Below is a small trained network, with its code and all its weights. Each question gives an input and a target symbol and asks what happens when units are switched off, that is, made to give their printed mean instead of their output.

import numpy as np


def w(rows, s, z=0):
    codes = np.array(rows[::2]) - 128.0
    scale = np.full(codes.shape[1], s)
    scale[-1] = z or s
    return codes * scale


def f(y):
    return np.maximum(y, 0)


def softmax(a):
    e = np.exp(a - a.max(-1, keepdims=True))
    return e / e.sum(-1, keepdims=True)


def log_softmax(a):
    a = a - a.max(-1, keepdims=True)
    return a - np.log(np.exp(a).sum(-1, keepdims=True))


def net(x, mask):
    ids = ['ΘΛΠζμτφ'.index(c) for c in x.split()]
    T = len(ids)
    res = E[ids] + P[:T]
    u = 0
    for l in range(2):
        r = res
        for j in range(2):
            rows = slice(3 * j, 3 * j + 3)
            q, k, v = (r @ M[l][rows].T for M in (Q, K, V))
            z = softmax(np.where(np.tri(T) > 0, q @ k.T / 3**0.5, -1e9)) @ v
            o = O[l][rows]
            res = res + np.where(mask[u + j], z, o[:, -1]) @ o[:, :-1]
        u += 2
        y = f(res @ A[l][:, :-1].T + A[l][:, -1])
        res = res + np.where(mask[u : u + 12], y, B[l][:, -1]) @ B[l][:, :-1]
        u += 12
    return log_softmax(res[-1] @ U[:, :-1].T + U[:, -1])


Q, K, V, O, A, B = {}, {}, {}, {}, {}, {}
E = w([
[141,68,21,154,144,189,147],'Θ',
[167,146,254,125,85,100,157],'Λ',
[97,160,80,118,98,85,221],'Π',
[205,140,143,24,172,95,154],'ζ',
[218,126,116,221,104,141,132],'μ',
[108,77,153,98,57,164,127],'τ',
[65,153,182,166,182,199,121],'φ',
],0.0092)
P = w([
[116,120,119,136,142,100,88],'0',
[155,91,150,118,151,170,194],'1',
[150,110,169,144,120,229,242],'2',
[120,240,119,159,91,142,157],'3',
[153,169,108,123,140,92,88],'4',
[168,4,161,88,179,170,95],'5',
[137,43,181,120,118,254,219],'6',
[125,239,123,174,62,142,242],'7',
],0.0074)
Q[0] = w([
[100,196,169,82,100,192,247],'L0H0',
[141,1,178,68,210,123,144],'L0H0',
[97,2,163,188,117,178,207],'L0H0',
[200,11,129,110,127,144,218],'L0H1',
[180,186,134,161,66,151,254],'L0H1',
[75,72,177,188,114,193,161],'L0H1',
],0.0093)
K[0] = w([
[147,67,84,141,144,89,3],'L0H0',
[97,222,80,171,72,125,95],'L0H0',
[130,198,104,101,152,53,60],'L0H0',
[55,188,140,134,107,102,32],'L0H1',
[95,47,136,112,173,114,39],'L0H1',
[152,170,94,86,148,52,86],'L0H1',
],0.011)
V[0] = w([
[26,47,146,20,165,186,139],'L0H0',
[30,235,154,154,55,62,181],'L0H0',
[129,216,139,50,186,43,148],'L0H0',
[83,171,38,160,251,149,168],'L0H1',
[180,74,27,76,3,91,191],'L0H1',
[29,110,143,204,12,177,156],'L0H1',
],0.0064)
O[0] = w([
[4,48,162,15,146,181,101,1],'L0H0',
[35,230,136,144,47,96,215,18],'L0H0',
[136,224,112,38,131,128,125,60],'L0H0',
[91,134,71,135,244,188,237,23],'L0H1',
[195,63,47,72,2,104,238,208],'L0H1',
[28,74,158,191,78,144,163,145],'L0H1',
],0.0065,0.00067)
A[0] = w([
[123,74,237,119,64,153,153,147],'L0N0',
[134,100,25,115,83,139,179,94],'L0N1',
[118,130,207,36,147,124,142,165],'L0N2',
[24,102,80,41,176,76,177,227],'L0N3',
[158,97,91,96,183,121,110,234],'L0N4',
[190,204,90,68,168,78,83,86],'L0N5',
[76,81,43,198,138,163,157,130],'L0N6',
[140,116,63,62,161,67,111,213],'L0N7',
[84,114,136,219,80,161,124,191],'L0N8',
[157,226,254,123,136,66,174,255],'L0N9',
[69,149,120,163,151,154,86,104],'L0N10',
[53,175,150,155,192,177,70,82],'L0N11',
],0.0044,0.0038)
B[0] = w([
[158,85,208,119,102,80,98,190],'L0N0',
[142,115,85,102,129,98,153,162],'L0N1',
[118,128,181,105,99,184,62,176],'L0N2',
[53,193,65,110,89,246,153,193],'L0N3',
[143,121,92,144,120,232,116,192],'L0N4',
[142,65,215,157,166,100,253,147],'L0N5',
[49,72,128,158,151,87,183,164],'L0N6',
[116,108,72,158,80,218,154,174],'L0N7',
[95,74,170,207,127,127,187,193],'L0N8',
[152,212,246,108,81,182,136,253],'L0N9',
[166,70,137,138,87,114,173,138],'L0N10',
[194,121,91,108,88,115,168,148],'L0N11',
],0.0048,0.0054)
Q[1] = w([
[150,159,155,155,104,187,187],'L1H0',
[45,129,91,85,149,29,125],'L1H0',
[157,104,177,143,197,136,96],'L1H0',
[142,112,110,177,110,254,183],'L1H1',
[130,147,121,171,116,6,65],'L1H1',
[146,142,147,107,99,173,154],'L1H1',
],0.0067)
K[1] = w([
[118,60,46,138,91,178,162],'L1H0',
[195,152,241,148,169,138,111],'L1H0',
[125,167,111,93,96,46,113],'L1H0',
[159,128,221,116,46,59,50],'L1H1',
[77,139,90,67,197,169,255],'L1H1',
[133,111,163,168,119,145,81],'L1H1',
],0.0071)
V[1] = w([
[143,141,254,86,71,108,107],'L1H0',
[78,181,87,87,122,82,165],'L1H0',
[89,187,119,167,105,109,130],'L1H0',
[96,104,75,93,157,171,122],'L1H1',
[156,141,57,203,146,180,118],'L1H1',
[111,66,73,143,98,138,131],'L1H1',
],0.007)
O[1] = w([
[166,187,135,221,45,218,51,125],'L1H0',
[50,198,39,69,92,135,247,96],'L1H0',
[98,193,139,178,141,130,217,129],'L1H0',
[120,109,156,42,150,253,181,3],'L1H1',
[228,167,115,243,175,227,221,79],'L1H1',
[144,16,129,161,68,242,209,81],'L1H1',
],0.0043,0.0038)
A[1] = w([
[49,88,165,232,100,68,176,199],'L1N0',
[61,200,34,112,75,86,211,5],'L1N1',
[167,117,3,225,157,104,104,92],'L1N2',
[124,107,165,123,60,126,104,49],'L1N3',
[118,69,106,99,185,164,166,11],'L1N4',
[77,155,51,93,194,157,143,87],'L1N5',
[218,100,77,82,35,75,153,213],'L1N6',
[153,227,140,145,241,84,158,247],'L1N7',
[111,216,152,158,94,54,70,94],'L1N8',
[38,133,106,20,108,140,99,225],'L1N9',
[162,134,64,93,186,48,171,128],'L1N10',
[158,104,228,106,168,164,232,42],'L1N11',
],0.0045,0.0031)
B[1] = w([
[39,99,176,176,120,61,209,253],'L1N0',
[197,59,174,147,152,94,3,206],'L1N1',
[72,104,134,32,149,99,107,169],'L1N2',
[142,191,70,106,195,85,141,171],'L1N3',
[106,180,145,103,116,49,79,152],'L1N4',
[103,156,109,64,208,96,89,164],'L1N5',
[208,112,35,102,54,92,134,250],'L1N6',
[189,234,90,125,243,125,178,230],'L1N7',
[69,92,117,50,170,61,119,199],'L1N8',
[52,135,120,52,109,250,116,214],'L1N9',
[181,176,90,113,171,105,154,157],'L1N10',
[97,143,103,76,136,34,86,210],'L1N11',
],0.0044,0.0045)
U = w([
[110,22,106,66,210,70,119,19],'Θ',
[111,163,175,89,126,8,67,4],'Λ',
[81,219,91,100,60,130,244,201],'Π',
[222,201,100,43,121,215,70,152],'ζ',
[223,135,120,226,133,96,162,127],'μ',
[105,59,172,135,1,208,98,154],'τ',
[43,174,203,168,221,224,100,231],'φ',
],0.0043,0.0012)

Each question gives the input, a string of symbols that net reads in full, and the target symbol t.
The units are the heads (3 rows each of Q, K, V and O) and the neurons (one row each of A and B). Each row of codes is followed by its name. A weight is (code - 128) times the scale printed after its matrix; where a second scale follows, it is the last column's (O, A, B and U).
mask holds one flag per unit, layer by layer, with each layer's heads first. A switched-off unit (its flag False) gives its mean, the last column of its rows in O or B, instead of its output. The means were averaged over made-up inputs and are rounded, as every weight is.
A unit's drop is (log p(t) with every unit on - log p(t) with that unit switched off) / (log p(t) with every unit on - log p(t) with every unit switched off).
The circuit of an input: a set's keep is (log p(t) with only the set's units on - log p(t) with every unit switched off) / (log p(t) with every unit on - log p(t) with every unit switched off). Starting from the 12 units with the biggest drops (on a tie, the unit counted first), units are removed one at a time, each time the one whose removal leaves the highest keep (on an exact tie, the one counted first), for as long as the keep stays at least 0.8.
circuit, biggest first: the units of the circuit, biggest drop first
most important unit: the unit with the biggest drop
k most important neurons: the k neurons with the biggest drops, biggest first
which heads matter: for each layer, one digit per head in row order, 1 if its drop is at least 0.15 and else 0, layers parted by /
input μ Θ τ, target μ: which heads matter : 10 / 01
input τ Π μ, target τ: which heads matter : 11 / 01
input μ Π Θ, target μ: most important unit : L0H0
input Λ ζ Π, target Λ: which heads matter : 01 / 01
input Π τ Π Π μ τ, target Π: circuit, biggest first : [L0H0, L0H1]
input μ Π ζ φ, target μ: circuit, biggest first : [L0H0, L1H1, L1N9]
input τ Π ζ, target τ: circuit, biggest first : [L0H1, L0H0, L1H1, L1H0]
input Λ μ ζ Π Π ζ, target Π: which heads matter : 10 / 00
input Π Π μ Π Λ, target Π: circuit, biggest first : [L1H0, L0H0, L0H1]
input μ μ τ, target μ: circuit, biggest first : [L0H0, L1H1]
input Π μ τ Λ Π Π Λ, target Π: which heads matter : 11 / 10
input μ μ τ Π μ τ μ, target μ: circuit, biggest first : [L0H0, L1H1]
input Θ Θ Θ μ, target Θ: which heads matter : 11 / 10
input φ Π τ, target φ: most important neuron : [L1N6]
input Θ φ Π Λ τ τ Π, target Θ: which heads matter : 11 / 10
input ζ Π ζ ζ Π φ, target ζ: circuit, biggest first : [L0H1, L0H0, L1N0, L0N8]
input τ φ Π, target τ: circuit, biggest first : [L0H0, L0H1, L1H1, L1H0]
input Π μ ζ φ Π τ φ, target Π: circuit, biggest first : [L0H0, L1H0, L0H1]
input Λ Λ Π Π Π Π Λ, target Λ: which heads matter : 01 / 01
input ζ Θ Π Π φ φ μ Π, target φ: circuit, biggest first : [L0H1, L0H0]
input Θ τ Π ζ Θ Λ μ, target Θ: most important unit : L1H0
input Π τ Π Π Θ Π Θ, target Π: circuit, biggest first : [L0H0, L0H1]
input Θ φ φ, target Θ: circuit, biggest first : [L1H0, L0H0, L0H1, L0N9]
input Π τ μ Λ μ τ φ Π, target τ: which heads matter : 11 / 00
input Λ Π φ, target Λ: circuit, biggest first : [L1H1, L0H1, L0N9, L0H0]
input φ φ φ Λ Λ, target φ: which heads matter : 01 / 00
input φ ζ ζ, target φ: circuit, biggest first : [L0H1]
